Here is a tiny trained network, its code and every weight. The questions are about switching its units off for an input and a class, where a switched-off unit gives its printed mean instead of its output.

import numpy as np


def w(rows, s, z=0):
    codes = np.array(rows[::2]) - 128.0
    scale = np.full(codes.shape[1], s)
    scale[-1] = z or s
    return codes * scale


def norm(h):
    return h / np.sqrt((h * h).mean(-1, keepdims=True) + 1e-5)


def f(y):
    return np.maximum(y, 0)


def log_softmax(a):
    a = a - a.max(-1, keepdims=True)
    return a - np.log(np.exp(a).sum(-1, keepdims=True))


def net(x, mask):
    res = np.array(x, float).reshape(1, 8) / 4 @ E
    u = 0
    for l in range(2):
        y = f(norm(res) @ A[l][:, :-1].T + A[l][:, -1])
        res = res + np.where(mask[u : u + 4], y, B[l][:, -1]) @ B[l][:, :-1]
        u += 4
    return log_softmax(norm(res)[-1] @ U[:, :-1].T + U[:, -1])


A, B = {}, {}
E = w([
[121,104,184,164,144,99,132],'x0',
[132,170,74,81,114,153,141],'x1',
[145,50,159,138,89,105,98],'x2',
[123,84,110,152,76,128,123],'x3',
[154,110,130,109,106,103,83],'x4',
[102,97,117,201,179,114,111],'x5',
[174,117,101,49,234,130,153],'x6',
[255,161,158,136,64,150,144],'x7',
],0.0074)
A[0] = w([
[107,164,79,238,138,105,119,170],'0.n1',
[128,118,131,189,182,128,170,120],'0.n2',
[150,2,108,163,90,131,75,144],'0.n3',
[72,161,193,46,117,74,89,252],'0.n4',
],0.0073,0.0026)
B[0] = w([
[106,255,215,113,81,156,140,228],'0.n1',
[155,133,177,71,104,84,143,188],'0.n2',
[114,146,121,96,225,216,159,254],'0.n3',
[44,98,149,191,111,172,175,229],'0.n4',
],0.0089,0.0045)
A[1] = w([
[163,108,118,48,197,81,149,224],'1.n1',
[146,136,130,98,101,100,148,4],'1.n2',
[247,148,135,173,120,121,128,103],'1.n3',
[139,126,162,92,117,158,121,67],'1.n4',
],0.011,0.0016)
B[1] = w([
[243,47,173,188,3,157,136,254],'1.n1',
[129,109,112,84,145,25,145,144],'1.n2',
[79,182,2,159,178,43,116,217],'1.n3',
[136,119,148,34,135,95,242,175],'1.n4',
],0.0088,0.0056)
U = w([
[219,160,148,103,166,221,96,239],'0',
[240,141,175,131,44,234,13,170],'1',
[107,114,1,177,232,55,150,100],'2',
[170,164,173,15,136,168,113,6],'3',
],0.005,0.002)

Each question gives the input, the list of numbers given to net, and the class t.
The units are the neurons (one row each of A and B). Each row of codes is followed by its name. A weight is (code - 128) times the scale printed after its matrix; where a second scale follows, it is the last column's (A, B and U).
mask holds one flag per neuron, layer by layer. A switched-off neuron (its flag False) gives its mean, the last column of its row in B, instead of its output. The means were averaged over made-up inputs and are rounded, as every weight is.
A unit's drop is (log p(t) with every unit on - log p(t) with that unit switched off) / (log p(t) with every unit on - log p(t) with every unit switched off).
The circuit of an input: a set's keep is (log p(t) with only the set's units on - log p(t) with every unit switched off) / (log p(t) with every unit on - log p(t) with every unit switched off). Starting from all 8 units, units are removed one at a time, each time the one whose removal leaves the highest keep (on an exact tie, the one counted first), for as long as the keep stays at least 0.8.
units of the circuit, in order: the units of the circuit, biggest drop first
top k neurons: the k neurons with the biggest drops, biggest first
top k neurons in layer l: the k neurons of layer l with the biggest drops, biggest first
drop when u is switched off: that unit's drop, to one decimal
input [8,8,1,6,5,4,0,-3], class 3: units of the circuit, in order -> (0.n1; 1.n3; 1.n1)
input [-2,-5,0,2,4,3,0,2], class 3: units of the circuit, in order -> (1.n4; 0.n1; 1.n1)
input [5,-3,0,6,-2,4,-3,8], class 2: top 2 neurons -> (1.n3; 1.n1)
input [1,-6,-4,-1,5,6,-6,7], class 2: top 3 neurons -> (1.n3; 1.n1; 0.n4)
input [0,-8,-3,-5,-7,-5,5,0], class 1: top 2 neurons -> (1.n1; 0.n1)
input [3,-4,-6,4,4,0,2,7], class 2: units of the circuit, in order -> (1.n3)
input [4,-4,-1,-2,1,1,7,-6], class 1: units of the circuit, in order -> (1.n1; 1.n3)
input [7,-7,-4,3,-8,-2,-4,6], class 2: top 4 neurons -> (1.n3; 1.n1; 0.n4; 0.n3)
input [1,-1,3,-2,-5,-4,5,8], class 2: units of the circuit, in order -> (1.n3; 0.n1)
input [7,4,-5,0,-2,8,2,-4], class 3: top 2 neurons in layer 0 -> (0.n1; 0.n2)
input [-8,-8,-2,5,7,-2,-2,4], class 2: units of the circuit, in order -> (1.n3; 1.n1)
input [4,4,-4,4,-6,-3,6,7], class 2: top 3 neurons in layer 0 -> (0.n3; 0.n1; 0.n2)
input [-3,4,-6,4,6,-5,8,-8], class 1: top 3 neurons -> (1.n1; 1.n3; 0.n3)
input [-5,-8,-1,-2,5,0,8,-5], class 1: top neuron -> (1.n1)
input [6,8,-4,7,-6,7,2,-3], class 3: units of the circuit, in order -> (0.n1; 0.n2)
input [0,1,2,5,6,5,-2,-3], class 3: units of the circuit, in order -> (0.n1; 1.n1; 1.n3)
input [2,4,-3,4,-1,-6,8,1], class 1: top 2 neurons -> (1.n1; 0.n1)
input [-1,4,6,1,1,3,2,-4], class 0: units of the circuit, in order -> (0.n3; 1.n3)
input [5,-6,-5,5,6,2,-5,6], class 2: top 3 neurons -> (1.n3; 1.n1; 0.n4)
input [-6,-8,-4,1,0,4,6,8], class 2: top 2 neurons -> (1.n3; 0.n3)
input [-5,-4,-1,8,-2,-1,-2,4], class 2: top 2 neurons in layer 0 -> (0.n4; 0.n1)
input [-8,5,2,2,-8,-5,-1,5], class 2: top 3 neurons in layer 1 -> (1.n3; 1.n1; 1.n2)
input [6,-1,-7,-7,1,-2,8,-7], class 1: top 3 neurons -> (1.n1; 1.n3; 0.n3)
input [-3,1,0,1,-3,-3,-1,7], class 2: drop when 1.n3 is switched off -> 0.5
input [-8,-3,1,0,-2,7,8,-7], class 1: drop when 0.n4 is switched off -> 0.1
input [-6,7,3,-6,6,2,6,2], class 1: drop when 1.n1 is switched off -> 1.0
input [-2,-1,-2,5,-6,-5,8,2], class 1: drop when 1.n1 is switched off -> 1.1
